Below are the code and all the weights of a small trained network. Each question names an input and a target symbol and asks about switching units off, where a switched-off unit gives its printed mean instead of its output.

import numpy as np


def w(rows, s, z=0):
    codes = np.array(rows[::2]) - 128.0
    scale = np.full(codes.shape[1], s)
    scale[-1] = z or s
    return codes * scale


def norm(h):
    return h / np.sqrt((h * h).mean(-1, keepdims=True) + 1e-5)


def f(y):
    return y / 2 * (1 + np.tanh(0.7978845608 * (y + 0.044715 * y**3)))


def softmax(a):
    e = np.exp(a - a.max(-1, keepdims=True))
    return e / e.sum(-1, keepdims=True)


def log_softmax(a):
    a = a - a.max(-1, keepdims=True)
    return a - np.log(np.exp(a).sum(-1, keepdims=True))


def net(x, mask):
    ids = ['αγδεζηθλμπστφψω'.index(c) for c in x.split()]
    T = len(ids)
    res = E[ids] + P[:T]
    u = 0
    for l in range(2):
        r = norm(res)
        for j in range(3):
            rows = slice(2 * j, 2 * j + 2)
            q, k, v = (r @ M[l][rows].T for M in (Q, K, V))
            z = softmax(np.where(np.tri(T) > 0, q @ k.T / 2**0.5, -1e9)) @ v
            o = O[l][rows]
            res = res + np.where(mask[u + j], z, o[:, -1]) @ o[:, :-1]
        u += 3
        y = f(norm(res) @ A[l][:, :-1].T + A[l][:, -1])
        res = res + np.where(mask[u : u + 8], y, B[l][:, -1]) @ B[l][:, :-1]
        u += 8
    return log_softmax(norm(res)[-1] @ U[:, :-1].T + U[:, -1])


Q, K, V, O, A, B = {}, {}, {}, {}, {}, {}
E = w([
[123,15,154,149,126,101,101],'α',
[142,103,140,110,117,120,95],'γ',
[101,43,98,180,90,160,67],'δ',
[85,91,120,135,72,181,72],'ε',
[153,39,219,106,215,46,173],'ζ',
[76,77,113,153,45,182,101],'η',
[83,133,137,160,50,115,236],'θ',
[65,112,123,87,46,181,118],'λ',
[34,178,142,116,103,81,144],'μ',
[139,108,137,5,132,155,76],'π',
[41,116,68,146,178,153,182],'σ',
[109,120,126,133,180,221,125],'τ',
[101,166,134,82,164,204,206],'φ',
[195,238,205,127,173,190,45],'ψ',
[190,91,138,47,194,222,204],'ω',
],0.014)
P = w([
[78,33,254,107,208,54,130],'0',
[79,74,227,125,166,100,98],'1',
[86,111,207,140,142,127,80],'2',
[100,113,157,123,156,109,95],'3',
[111,117,118,122,153,111,97],'4',
[117,135,83,124,139,121,92],'5',
[122,136,57,109,152,107,102],'6',
[133,140,25,96,161,87,115],'7',
],0.0071)
Q[0] = w([
[26,68,84,135,174,176,78],'L0H0',
[237,160,122,113,93,54,62],'L0H0',
[220,215,160,143,88,149,166],'L0H1',
[85,150,158,79,88,99,67],'L0H1',
[101,153,191,146,143,194,93],'L0H2',
[219,220,150,249,83,122,216],'L0H2',
],0.015)
K[0] = w([
[156,176,66,153,66,123,161],'L0H0',
[150,139,148,94,169,96,6],'L0H0',
[136,73,218,150,151,128,126],'L0H1',
[129,156,159,57,124,112,62],'L0H1',
[124,178,143,154,173,144,108],'L0H2',
[91,78,244,122,129,68,126],'L0H2',
],0.018)
V[0] = w([
[134,121,174,152,13,90,254],'L0H0',
[142,93,163,194,127,102,167],'L0H0',
[69,148,145,96,67,91,168],'L0H1',
[119,92,102,216,121,116,130],'L0H1',
[130,164,103,89,100,113,151],'L0H2',
[132,120,125,103,221,198,194],'L0H2',
],0.007)
O[0] = w([
[155,147,118,128,2,144,121,168],'L0H0',
[168,90,88,165,115,137,167,116],'L0H0',
[89,164,157,60,67,164,70,244],'L0H1',
[119,120,93,80,194,108,180,123],'L0H1',
[125,148,160,74,106,146,110,48],'L0H2',
[112,161,153,210,132,206,115,255],'L0H2',
],0.0058,0.0032)
A[0] = w([
[45,78,68,171,45,116,159,79],'L0N0',
[119,141,93,133,1,154,247,103],'L0N1',
[113,137,164,62,170,77,212,252],'L0N2',
[187,149,173,164,161,13,75,88],'L0N3',
[64,94,157,54,189,169,121,128],'L0N4',
[84,220,216,116,175,93,156,164],'L0N5',
[184,160,28,108,123,217,133,127],'L0N6',
[163,216,67,141,101,146,192,112],'L0N7',
],0.0081,0.0024)
B[0] = w([
[71,176,235,44,197,120,97,253],'L0N0',
[186,60,68,233,231,97,15,180],'L0N1',
[98,191,206,120,44,206,47,160],'L0N2',
[54,52,106,47,114,155,165,128],'L0N3',
[143,170,146,228,72,78,66,229],'L0N4',
[123,1,40,93,96,198,167,189],'L0N5',
[83,179,160,111,193,82,73,155],'L0N6',
[102,71,19,87,97,179,53,131],'L0N7',
],0.0076,0.0057)
Q[1] = w([
[167,165,166,151,61,232,3],'L1H0',
[232,105,113,24,137,123,66],'L1H0',
[253,144,110,116,72,32,201],'L1H1',
[207,162,135,214,106,196,171],'L1H1',
[35,94,114,58,189,78,86],'L1H2',
[5,115,152,164,161,191,86],'L1H2',
],0.014)
K[1] = w([
[37,207,1,118,142,139,121],'L1H0',
[81,109,85,120,87,62,45],'L1H0',
[93,63,212,109,101,61,111],'L1H1',
[141,77,147,190,88,199,201],'L1H1',
[91,184,75,136,135,104,52],'L1H2',
[194,207,77,80,169,183,137],'L1H2',
],0.015)
V[1] = w([
[107,162,111,186,94,71,123],'L1H0',
[91,142,136,39,118,139,249],'L1H0',
[202,74,88,157,93,64,22],'L1H1',
[242,135,113,100,116,230,95],'L1H1',
[134,4,55,44,139,205,111],'L1H2',
[53,101,9,185,23,100,148],'L1H2',
],0.017)
O[1] = w([
[100,147,78,146,135,115,96,103],'L1H0',
[60,118,164,85,51,118,217,2],'L1H0',
[195,40,148,46,174,188,104,83],'L1H1',
[170,95,181,156,64,211,79,125],'L1H1',
[155,59,150,177,67,10,38,198],'L1H2',
[49,25,116,181,171,141,61,100],'L1H2',
],0.011,0.0099)
A[1] = w([
[46,81,142,80,53,66,121,101],'L1N0',
[73,77,152,248,58,181,118,138],'L1N1',
[187,153,157,106,83,169,98,141],'L1N2',
[161,213,95,173,115,211,169,120],'L1N3',
[65,90,204,119,199,118,74,251],'L1N4',
[146,169,68,138,167,163,39,80],'L1N5',
[154,23,162,166,183,107,236,126],'L1N6',
[250,150,47,153,28,116,135,49],'L1N7',
],0.013,0.0016)
B[1] = w([
[143,96,24,54,150,221,156,188],'L1N0',
[247,144,63,195,149,160,86,248],'L1N1',
[186,173,59,108,153,123,122,163],'L1N2',
[106,26,164,193,161,177,191,161],'L1N3',
[99,207,117,132,28,137,154,223],'L1N4',
[96,82,234,140,71,136,115,199],'L1N5',
[130,12,194,177,129,196,91,136],'L1N6',
[85,83,124,49,82,24,228,160],'L1N7',
],0.014,0.012)
U = w([
[193,177,185,137,88,126,246,221],'α',
[223,157,153,34,143,184,93,139],'γ',
[132,91,110,104,111,121,133,14],'δ',
[105,24,148,71,120,147,160,191],'ε',
[98,95,219,221,176,177,172,94],'ζ',
[71,130,6,23,81,156,117,157],'η',
[178,219,145,52,229,44,146,145],'θ',
[17,188,75,178,181,88,144,172],'λ',
[50,182,225,85,56,154,85,152],'μ',
[131,134,122,118,140,121,126,4],'π',
[164,137,64,243,58,142,104,180],'σ',
[132,81,137,117,144,134,118,67],'τ',
[109,150,135,97,253,190,123,144],'φ',
[210,132,99,72,36,7,143,58],'ψ',
[122,34,129,138,214,30,82,188],'ω',
],0.011,0.0034)

Each question gives the input, a string of symbols that net reads in full, and the target symbol t.
The units are the heads (2 rows each of Q, K, V and O) and the neurons (one row each of A and B). Each row of codes is followed by its name. A weight is (code - 128) times the scale printed after its matrix; where a second scale follows, it is the last column's (O, A, B and U).
mask holds one flag per unit, layer by layer, with each layer's heads first. A switched-off unit (its flag False) gives its mean, the last column of its rows in O or B, instead of its output. The means were averaged over made-up inputs and are rounded, as every weight is.
A unit's drop is (log p(t) with every unit on - log p(t) with that unit switched off) / (log p(t) with every unit on - log p(t) with every unit switched off).
The circuit of an input: a set's keep is (log p(t) with only the set's units on - log p(t) with every unit switched off) / (log p(t) with every unit on - log p(t) with every unit switched off). Starting from the 12 units with the biggest drops (on a tie, the unit counted first), units are removed one at a time, each time the one whose removal leaves the highest keep (on an exact tie, the one counted first), for as long as the keep stays at least 0.8.
units of the circuit, in order: the units of the circuit, biggest drop first
unit that matters most: the unit with the biggest drop
k most important neurons: the k neurons with the biggest drops, biggest first
k most important neurons of layer l: the k neurons of layer l with the biggest drops, biggest first
which heads matter: for each layer, one digit per head in row order, 1 if its drop is at least 0.15 and else 0, layers parted by /
input μ θ δ ω δ δ δ σ, target ω: 2 most important neurons	(L0N1 L0N7)
input δ ζ ω δ δ λ, target μ: which heads matter	101 / 000
input δ α θ, target ω: unit that matters most	L0N1
input ω λ δ, target α: units of the circuit, in order	(L1H2 L0N4)
input φ ε ε γ α μ, target η: units of the circuit, in order	(L1N0 L1H0)
input φ δ δ α ζ, target ε: units of the circuit, in order	(L0N3 L1N1)
input λ λ ζ, target μ: units of the circuit, in order	(L1N1 L1N4)
input φ λ φ τ δ δ η, target θ: which heads matter	011 / 011
input δ δ ε η ζ δ τ ω, target α: units of the circuit, in order	(L1H2 L1N3 L0N6)
input τ φ σ θ δ δ μ λ, target ω: units of the circuit, in order	(L0N1 L1H2)
input δ μ ω ψ η δ δ, target θ: 4 most important neurons	(L0N0 L0N1 L0N5 L0N7)
input φ δ ψ δ π δ δ σ, target λ: which heads matter	000 / 010
input δ δ ω δ μ η η, target η: units of the circuit, in order	(L1H0 L0N5 L1N0)
input δ φ η δ δ η, target θ: which heads matter	000 / 001
input λ ψ δ δ σ λ, target λ: units of the circuit, in order	(L1H1)
input δ δ ζ μ δ λ η, target μ: 2 most important neurons of layer 0	(L0N2 L0N1)
input δ δ δ ε, target φ: 3 most important neurons of layer 0	(L0N4 L0N5 L0N1)
input φ π δ δ, target γ: units of the circuit, in order	(L1H1 L0N4 L1H2)
input σ λ η δ δ, target θ: which heads matter	000 / 011
input μ δ ω δ τ, target α: which heads matter	000 / 001
input η ω α δ σ, target λ: units of the circuit, in order	(L1H1)
input δ π μ δ, target γ: units of the circuit, in order	(L0N4 L1H2)
input δ δ π η, target γ: which heads matter	000 / 010
input ω δ ψ δ μ, target ψ: which heads matter	000 / 001
input ψ δ μ σ φ η λ γ, target μ: which heads matter	100 / 000
input λ δ δ δ φ δ μ η, target η: units of the circuit, in order	(L0N5 L1H0 L1N0)
input ζ η τ δ δ, target ζ: unit that matters most	L1H2
input δ δ γ ψ ω δ ε, target α: 3 most important neurons of layer 0	(L0N4 L0N6 L0N3)
input δ θ μ τ, target γ: units of the circuit, in order	(L0H0 L1H1 L0N1)
input ζ ψ ζ λ μ η δ, target η: 3 most important neurons	(L0N0 L0N5 L0N1)
